Each row of numbers belongs to one of the objects below and depends on some of the facts about them. Some rows are named. Which object is each other row?

Some facts about the objects:
bamin κ:a Ξ:27 ω:h β:skitre
betrik κ:c Ξ:256 ω:h
bitigra κ:b Ξ:613 ω:i β:kogrem
bobul κ:d Ξ:27 ω:j β:gratruflo
boplaklas κ:a Ξ:669 ω:h β:keve
braflor κ:f Ξ:444 ω:j β:nobrok
brakli κ:d Ξ:256 ω:h β:gresi
brakur κ:e Ξ:256 ω:h β:fedrugim
branal κ:f Ξ:27 ω:i β:tromal
branir κ:b Ξ:27 ω:i β:fafo
breskol κ:b Ξ:27 ω:h β:gridras
brestur κ:b Ξ:27 ω:h β:nava
bristen κ:a Ξ:27 ω:j β:pilak
bristu κ:a Ξ:27 ω:j
britruk κ:e Ξ:256 ω:i
brufik κ:b Ξ:27 ω:i
brulok κ:b Ξ:613 ω:h
bubrul κ:f Ξ:256 ω:h β:trestus
bubrutrak κ:c Ξ:27 ω:i
buvel κ:e Ξ:256 ω:h β:skadrim
buzo κ:e Ξ:256 ω:h β:zeden
dade κ:a Ξ:27 ω:j β:kluklu
dadrol κ:d Ξ:27 ω:i
datis κ:a Ξ:444 ω:i
dibre κ:a Ξ:669 ω:j β:drulefom
dida κ:e Ξ:669 ω:i β:dupu
diful κ:e Ξ:27 ω:h β:kluflode
dodris κ:a Ξ:613 ω:k β:retrudak
dratrem κ:g Ξ:444 ω:h β:tulustim
dreklal κ:e Ξ:27 ω:h β:bobul
drufar κ:g Ξ:256 ω:j β:nabrufin
drulefom κ:b Ξ:444 ω:j β:veba
dudestil κ:b Ξ:256 ω:h β:peklen
dukla κ:c Ξ:27 ω:h β:trufluk
dukle κ:b Ξ:27 ω:h β:mapivas
dupu κ:c Ξ:613 ω:i β:vufo
durom κ:b Ξ:27 ω:i β:trupu
fafo κ:e Ξ:27 ω:i β:sepli
fedrugim κ:a Ξ:613 ω:k β:rabruk
fibir κ:a Ξ:256 ω:h β:plimo
fifen κ:f Ξ:27 ω:h
fifu κ:b Ξ:27 ω:h β:klubrun
flebra κ:a Ξ:256 ω:h β:fledon
fledon κ:a Ξ:256 ω:i
floskugras κ:b Ξ:27 ω:h
fluskur κ:e Ξ:669 ω:h β:sebri
gadre κ:b Ξ:444 ω:h β:tresuk
gapak κ:a Ξ:669 ω:i
getedum κ:a Ξ:27 ω:h β:zemugril
giga κ:g Ξ:27 ω:h
gigrus κ:a Ξ:27 ω:i
gisi κ:e Ξ:27 ω:k β:dudestil
gobus κ:f Ξ:669 ω:h β:traskal
goskin κ:g Ξ:27 ω:j β:tramuk
gratruflo κ:c Ξ:27 ω:j β:trestiflon
grepan κ:f Ξ:256 ω:i β:vabrul
gresi κ:a Ξ:27 ω:h β:ruplor
grestar κ:c Ξ:27 ω:k
gridras κ:d Ξ:27 ω:k β:sedes
griplek κ:c Ξ:27 ω:i β:klebrem
grudre κ:c Ξ:669 ω:i β:zubra
grurok κ:a Ξ:27 ω:j β:skiston
grusim κ:a Ξ:27 ω:i β:tebrir
guflo κ:a Ξ:256 ω:k
kanemi κ:f Ξ:613 ω:h
kasos κ:g Ξ:613 ω:h β:plestik
kekle κ:e Ξ:256 ω:h
keve κ:b Ξ:613 ω:i β:toklodi
kikin κ:a Ξ:27 ω:h β:vezuk
klabok κ:c Ξ:669 ω:j
klaboklas κ:e Ξ:256 ω:h β:goskin
klastin κ:a Ξ:444 ω:j
klebrem κ:c Ξ:27 ω:i β:floskugras
kleron κ:d Ξ:27 ω:i
klestur κ:a Ξ:256 ω:h β:stadru
klisur κ:g Ξ:444 ω:k β:tragran
klobrak κ:a Ξ:256 ω:k
klotrerel κ:b Ξ:613 ω:j β:rakladrol
klubrun κ:e Ξ:669 ω:k β:pubutes
kluflode κ:b Ξ:669 ω:i
kluklu κ:a Ξ:27 ω:h β:grurok
kodre κ:b Ξ:27 ω:i β:griplek
kodrutrum κ:b Ξ:444 ω:i
kogrem κ:b Ξ:27 ω:h
kogril κ:a Ξ:27 ω:h β:luram
ledu κ:a Ξ:27 ω:h β:getedum
leka κ:c Ξ:613 ω:k
lemol κ:g Ξ:444 ω:h
luram κ:a Ξ:27 ω:j β:dukla
mapivas κ:b Ξ:256 ω:j β:klisur
megrik κ:b Ξ:613 ω:i β:klotrerel
megrus κ:f Ξ:27 ω:h β:ribri
mevek κ:a Ξ:669 ω:i β:veklem
miba κ:c Ξ:444 ω:i β:bristen
muven κ:a Ξ:27 ω:j
nabrufin κ:c Ξ:27 ω:h
nava κ:f Ξ:27 ω:k β:dreklal
nobrok κ:c Ξ:669 ω:i β:bitigra
nunol κ:a Ξ:27 ω:h
nutre κ:g Ξ:444 ω:h
peklen κ:c Ξ:669 ω:i β:zoten
pezis κ:b Ξ:27 ω:h
piflan κ:a Ξ:27 ω:h β:diful
pilak κ:d Ξ:256 ω:j β:leka
plere κ:a Ξ:669 ω:i β:giga
plestik κ:c Ξ:27 ω:h β:bubrul
plimo κ:e Ξ:27 ω:h β:grestar
plipurar κ:e Ξ:669 ω:i
plopem κ:f Ξ:27 ω:i β:brakur
pludeski κ:f Ξ:444 ω:i
plurel κ:f Ξ:256 ω:k
pubutes κ:a Ξ:669 ω:j β:sudas
pustem κ:d Ξ:27 ω:i β:gadre
puvadrer κ:f Ξ:27 ω:k β:zovi
rabruk κ:g Ξ:27 ω:i β:bristu
rakladrol κ:c Ξ:27 ω:i β:saska
rana κ:a Ξ:27 ω:j β:plopem
retrudak κ:a Ξ:256 ω:k β:buvel
ribri κ:a Ξ:256 ω:i β:klaboklas
rokeris κ:a Ξ:27 ω:h β:grudre
ropla κ:c Ξ:444 ω:i
ruplor κ:d Ξ:256 ω:h β:dida
saska κ:a Ξ:444 ω:i β:vozul
sebri κ:g Ξ:256 ω:h β:rokeris
sedes κ:f Ξ:27 ω:i β:piflan
sepli κ:e Ξ:444 ω:j β:megrik
skadrim κ:b Ξ:27 ω:h β:zitral
skaskik κ:a Ξ:27 ω:h β:drufar
skatrur κ:d Ξ:27 ω:h β:fifu
skiston κ:b Ξ:27 ω:k β:skolam
skitre κ:a Ξ:27 ω:i β:mevek
skodrar κ:e Ξ:27 ω:h β:skaskik
skolam κ:c Ξ:444 ω:j β:tritral
stadru κ:a Ξ:613 ω:i β:buzo
statri κ:e Ξ:256 ω:i
stekluk κ:b Ξ:256 ω:h β:lemol
stogeto κ:e Ξ:613 ω:i β:dade
stubri κ:a Ξ:256 ω:h
sudas κ:b Ξ:27 ω:i β:vifle
suges κ:a Ξ:27 ω:k
sugrom κ:a Ξ:27 ω:i β:stekluk
tebras κ:d Ξ:669 ω:j β:stogeto
tebrir κ:e Ξ:27 ω:h β:boplaklas
tepun κ:b Ξ:27 ω:k
teram κ:g Ξ:669 ω:h
tobrak κ:e Ξ:27 ω:h
toklodi κ:d Ξ:27 ω:i β:trofople
tragran κ:e Ξ:613 ω:h β:guflo
tramuk κ:f Ξ:444 ω:i β:branir
traskal κ:d Ξ:444 ω:k β:ledu
trestiflon κ:c Ξ:27 ω:i β:tobrak
trestus κ:a Ξ:27 ω:i β:kodre
tresuk κ:e Ξ:256 ω:h β:rana
tritral κ:f Ξ:27 ω:h
trofople κ:d Ξ:256 ω:h β:grepan
tromal κ:e Ξ:27 ω:j β:brestur
trovom κ:a Ξ:256 ω:h β:kleron
trufluk κ:d Ξ:27 ω:h
trulusta κ:d Ξ:256 ω:i
trupu κ:e Ξ:27 ω:h β:kasos
tulustim κ:g Ξ:669 ω:i β:pustem
vabrul κ:b Ξ:256 ω:h β:dodris
vapak κ:c Ξ:669 ω:h
veba κ:c Ξ:444 ω:i
vefepla κ:b Ξ:256 ω:h β:dukle
vegruk κ:e Ξ:444 ω:i
veklem κ:d Ξ:256 ω:h
vezuk κ:c Ξ:444 ω:h β:durom
vifle κ:b Ξ:27 ω:h β:flebra
vozul κ:f Ξ:27 ω:j β:klabok
vufo κ:a Ξ:27 ω:h β:miba
zaflal κ:c Ξ:27 ω:h
zeden κ:e Ξ:613 ω:j
zegri κ:f Ξ:27 ω:i
zemugril κ:d Ξ:27 ω:i
zetur κ:c Ξ:669 ω:h β:skodrar
zigrun κ:e Ξ:444 ω:k
zitral κ:b Ξ:27 ω:j β:trovom
zokla κ:a Ξ:256 ω:j
zoten κ:f Ξ:27 ω:h β:fifen
zovi κ:a Ξ:27 ω:h β:statri
zubra κ:a Ξ:613 ω:k β:grusim

Some rows with their names:
[  1  18  21   2   1   5  -2   9  -4   3 -24   8   6 -18  16  -6   9  10
  -1  -1   3  -6 -30 -20  10   3 -10  10 -10 -13   2  18  -4   4  -2   8
  26 -12   0  32  20   9  19 -22  10  -1  -5  -6   0  -6]: piflan
[ -1  17  26   3   0   4  -8  10  -1   4 -23   8   7 -18  17  -9   8  10
   0   0   5  -5 -28 -17  12   3 -10   9 -10 -15   3  18   0   3  -3   9
  26 -12   1  30  19   9  17 -21  12   2  -7  -6  -1  -4]: zovi
[  3  25  23   6   3   8  -4  11   1   0 -23   4  13 -19  11  -5   5   6
  -1  -2  -1  -6 -29 -23  15   6  -5   5 -12 -13   4  15  -6   2   0   8
  28 -10   0  29  22  10  25 -25  13   1   0  -5   2  -5]: ledu
[ 19 -16 -23  -1   3  -7   9  -3  -4   7  26  -7  -2  13 -27   6  -6  -3
   1 -15  -8  13  21  27  -5  -2  -1  -9  16  17   1 -23  14  -5  18  -3
  -4  -8   8 -16 -11 -16  -2  17  -4   8   7  12   2  -8]: pludeski
[  3 -33  -7  26 -26  12   9  -2 -15   8 -21   2   4  10   7  31  28   9
 -15   0 -44  -3  40 -34  19 -24 -26  12 -11  18  -6  20  18 -27 -35  -4
  38  24  40 -20  -5 -13 -10  -6 -25   8  -1  13   0  12]: dratrem
[-10  -2  19  -3   1 -15 -10  -7  -2   5 -12  -5  -5   1  -6  -4   3   5
  18   3   9   2 -20   6   9  15  -6 -16  -3  -5   5  11  -8   7  14  12
  -6   8   2  12   1   1  12 -13  11  -4  -1  -2 -11   4]: betrik
[-10  -4   6   0  -9  -6 -16  -8 -10  10 -13 -16 -10   1  -9 -10   3   1
   2  -2   7   1 -23   4   9  -1 -11 -11   7   8  14   7  14   1   9   0
  -2  -2   8  16  -4  -6   5 -13  19   7   0   4 -12   0]: vezuk
[  4 -16  -3  11   6 -10  13   3  23  10  -3  12  -6 -25 -13  14  -6   2
  -8   5 -12  -6   8  -1  -8  -2   2   4  -1  11  -6 -12 -10  -5  16  17
  13  20   8 -13  -8 -16  10   2   0   0  -8   2  -1 -15]: diful
[ 13  11  35  -6  -2  20  -4   9   4   5 -20  10   2 -16  22  -5  19  11
  -2   5   6 -15 -23   0   6 -13 -17  10 -25   1 -11  23  -4  -1  -5   5
  12 -20   0  42   9  14  14 -23  17  -2 -15 -15  -5  -7]: rokeris
[  2 -19 -16  22 -24  -3  -9   6  17 -15  14  30  23   7  15  40  25  13
   3  19 -36 -18  16 -60  -1 -43  -5  15 -16   2 -10  35 -37  -2 -40 -19
  -1  23  45 -28   7  -6 -42  10 -45   6 -25   9 -20  49]: drufar
[-12 -23 -13  11   2 -17  23  -8  23  14  -2   4 -14 -23 -22   7 -14   1
  -2  10  -3 -10  -3  13  -7   1   4   2   0  12  -5 -18 -17  -5  22  19
  -1  15   3  -9  -9  -7  -5  16   4   0 -15  -5   0 -13]: tritral
[ -3  16  21   0   0   4  -3   8  -9   5 -27  11   2 -17  22  -8   8  10
  -4   3  10  -4 -25 -13  12  -3 -11  12  -9 -11   5  20  -7   8   1   8
  27 -10   1  33  15   9  12 -20  12  -1  -9  -8  -4  -1]: kluklu
[  0  16  21   3  -2   3  -4   9  -3   2 -25  10   2 -19  17  -7   7  10
  -2   2   7  -5 -29 -14  12   0  -7  13 -10 -10   5  19  -3   6   1   6
  28 -11  -1  30  18   9  16 -20  13  -1  -6  -5  -2  -4]: skaskik
[ 22 -12 -20  -5   1  -7   9  -6  -9   3  20  -6  -1   8 -31  -1 -12 -13
  12 -13 -10  13  28  28  -8  -7  -3  -9   7  17  -1 -25  16 -10  21   3
  -8  -7   4 -17  -5 -18  -4  18  -3   4   1  22   0  -7]: tramuk
[  5  25  11  -8 -10 -10 -47  14  11 -22   7  24  23  -6  22   2  10   8
  18   9  11 -12 -43 -44  -7 -30  -4   5  -6 -11   9  41 -34  28  -6 -18
 -12 -10  20  20  16   3  -9 -15  -4   6 -18   4 -31  41]: zokla
[-10  14 -14  -5 -16  -9 -51   1  14 -17  11   2   7  -3  -2  -3  -6  -7
   3  11  10  -8 -42 -23 -18 -31   1  -5   8   3  21  20 -17  16   2 -22
 -40  -5  19   8  -3  -5 -26  -9   7  19 -16  13 -30  30]: skolam
[ -5   5 -13  -9  11   5  -2  -6 -14   7   7 -39 -17  18 -31 -22 -19  -9
  12 -24   1  14   5  35   1  46  16 -43  11  12   6 -39  30 -14  32   8
 -35 -12 -13   0 -21  -3  13  -3   3  11  23  12  24 -24]: traskal
[ 27 -19 -26  -3   5   1  23  11 -23  13  15  -5 -20  15 -16  -2  -1   5
   5 -22 -11  10  31  14   4  12   1  -7  19  30 -17 -25  31 -14  26  10
  12 -17   8 -10 -11  -7  15   7 -17   6   6   6  16 -27]: zigrun

Rows to name:
No name comes twice in this set of rows, the named rows included.
[ 27 -14 -22   2   1  -4  11   3  -5   9  26   3   0  10 -20   7  -2   2
   1 -17 -10  14  24  18  -4  -7  -2  -1  16  20  -7 -20  18  -5  12  -6
   9 -12  12 -15  -4 -17   1  15  -5   5   3  12   1  -9] => vegruk
[ 13  -8 -13  -2  18   2  28  10   0   7   6   0 -14  -4 -11  -4 -12   1
  -2 -17 -12  13  32  18  -4  32  18 -12  -1  10 -16 -41  10 -12  26  22
   1   1  -9 -17 -14  -6  17  13 -18   0   9   3  25 -31] => nava
[ 18 -11  -4  -8  19   8  15  11  -4   4   3  -2 -17   0  -1   0 -12   0
  -6 -17  -9  17  41  21 -14  28   8 -12  -4  15 -13 -40  19 -12  25  23
   2   6  -9 -20 -25 -11  19   7 -16   1  13   8  21 -29] => puvadrer
[-32   0   5   6  11 -16   1 -17  28  10  -6 -19 -12 -18 -27 -14 -23 -11
   2   8   9  -2 -26  28  -3  24  14 -22  -2  -6  13 -20 -15   0  30  16
 -36  13 -13   1 -12   0  -6   4  19   0   0  -2   3 -12] => trufluk
[ 16 -14 -21  13 -12  18  37  -1 -19  -6  13   6  12  31  12  27  21  -9
 -11   7 -24  -7  56 -22  11 -26   1  26  14   4 -29   8  23 -17 -61 -27
  32  13  -8 -32  14  13  -3  17 -26 -16  20 -22  17  -3] => tulustim
[  9  -6 -25   3 -12 -14 -50   2  32 -13  23   9   6  -6 -16  16 -11 -15
  -4  11 -11  -8 -10 -24 -36 -41   0  -6  10  20  15   3 -16   8  11 -16
 -37  22  31 -29 -26 -31 -20   5  -1  20 -10  20 -34  25] => braflor
[-20   8  -1  -8   0 -23 -50 -11  42 -19  21  -4   3  -2 -22  -3 -20 -10
  17  15  10  -7 -35  -2 -27  -4  16 -32   2  -6  21   5 -39  20  20  -7
 -70  18   5 -15 -21 -13 -25   7   4   9  -8   9 -28  34] => pilak
[  6  17  15 -10 -10   7  -6   1 -10  -2 -11  -4  -3   6  15  -4  15 -12
   5  22  20 -26 -27 -15   6 -29  -9  16  16   4 -11  32  17   7 -25 -17
  18   2 -23  22  19  23  31 -20  28 -12  12 -33  -8 -10] => boplaklas
[ -1 -33 -18  29 -27   8  23  -4 -17  14 -14   1   2   9  -1  33  28   9
  -9   5 -40 -11  30 -29  27 -26 -22  17 -10  16 -15  22   7 -25 -32  -5
  32  13  36 -14   5  -6 -18  -1 -24   4 -12   5   4   7] => nutre
[ 18  21  10  -7   7   2  13  12 -22  -5  13   8  16  10   7 -10  15  22
  24 -19  11   9 -17   3  26  16  -1  -3   1 -15  -6  12  -3  10  -2  -5
  16 -41  -3  31  34  15  12  -5  -6  -8  -4  -4   5   6] => fledon
[-18   5   6   7   3  -8   5  -7  11   7 -13  -5  -5 -19  -6  -8  -7   5
   4   6  11  -7 -30   3   8  12   1  -4  -5  -6   5   1 -13   0  11  11
   0  -2  -9  16   6  11  -2  -5  15  -2 -10  -8   2 -12] => nabrufin
[ 20  -3   2   0  18   4   5   6  19  -1  15   5   5  -5 -10   5 -13  -4
 -12 -14 -10  18  33  19 -21  12   9  -6  -1   1   0 -32   6  -3  16   9
  -1   9  -5 -26 -19 -22   8  12  -3   1  12  12   8 -12] => branal
[ -2  12 -28  -4   0  13  14   0 -32  12   4 -24 -14  19 -17 -25  -7  -6
  10 -19   5  -1  -7  18  15  24  11 -13  16  11  -6 -20  31 -10  13  -4
  -2 -35 -12  19  10  16  12  -7   1   5  11  -3  30 -28] => leka

Now the same objects, written a new way:
Some rows with their names:
[ 23   4  13 -16  12  39   6 -14 -13  32  18 -24  22  25]: getedum
[ 16   0  13  -3  23  23  -6 -11  -3  28  29 -10  12  33]: stubri
[ 25  -9   1 -33   5   7  20 -16 -12   2  20 -17  28   9]: grusim
[  6 -15 -12  -8 -23   2  19  14 -16  26   5 -13  28   6]: pubutes
[ 21   5  15 -14  10  37   4 -14 -18  31  15 -21  25  27]: gresi
[ 15   4   7 -12  21  29  -3  -6  -4  29  34 -12  15  34]: nunol
[ 20   7  16 -15   9  35   2 -14 -20  30  14 -24  25  28]: vufo
[  8  -9 -11 -43   0  -3  -3 -30   6  45  20 -35  42  10]: kodre
[ 17   4 -16 -14  32  12 -25 -29  11  42  24 -19  21  36]: brulok
[ 20  26  16 -14 -17  28   9 -29   0  24  21 -25 -10  19]: dukla
[ 12  23   6  13 -33  16  27  -5   9  43   9 -12  -9   8]: zetur
[ 21   6   8 -40 -24   3  23 -22  -1   9  19 -39 -22  15]: rakladrol
[ 20 -17  46 -25   7  14  16  -9 -39 -10  24 -32  15  13]: stogeto
[ 17 -12 -24 -39   3   6  -3 -11 -19  17  14 -37  19  10]: vozul
[ 14   9 -12 -14  29  18 -11  -9  -3  36  32 -22  15  25]: fifen
[ 10   7  22 -12  41  -6   2 -12  21  32  18 -31  13  20]: plurel
[  9   7  45   6   4   6  29 -22  20  28  -4 -23   2  19]: klisur
[ 24  10  19  -7  -4  29   5 -28  -1  25  14 -18   4  22]: sebri

Name these rows:
No name comes twice in this set of rows, the named rows included.
[ 10 -22  27 -21  12  11  -5   2 -32 -17  43 -19   5  21] => zeden
[ 10  -5 -25 -39  17 -20  -9 -14   6  30  26 -20  27  27] => brufik
[ 22  -5  45   1  14  46  10  -7 -33  12  21 -22  12  19] => buzo
[  6 -15  28  -1 -14   7  36  26 -36  15  12 -17  20   3] => dida
[ 14   0  35  -5  24  39   7   9 -24  10  43 -15   9  27] => tobrak
[ 12  -3  53 -11   6  58  12  -8 -27  26  36 -30  22   9] => trupu
[ 15  -5  41   4  25  36   3   3 -23  10  38 -14   5  28] => kekle
[  7 -20 -34 -10  -2 -14  -7 -27   0  31  -2 -20  28  15] => drulefom
[ 18  12  11 -30  27   6   8 -21  20  47   0 -35  34  23] => skiston
[ 14   5  -5 -32   6 -15  -4 -12 -34  17   5 -37  29  19] => plopem
[  4  24   1  16 -23   8  19   4  18  41  26  -3 -17  17] => vapak
[ 26   5   8 -15  13  39  11 -16 -14  25  18 -17  25  22] => rokeris
[ 20   0  46 -23  31  27  24  -2  -5  24   9 -31  35  22] => gridras
[  1  -9 -38 -12   2 -28   9  10  14  51  14  -9  28  16] => kluflode

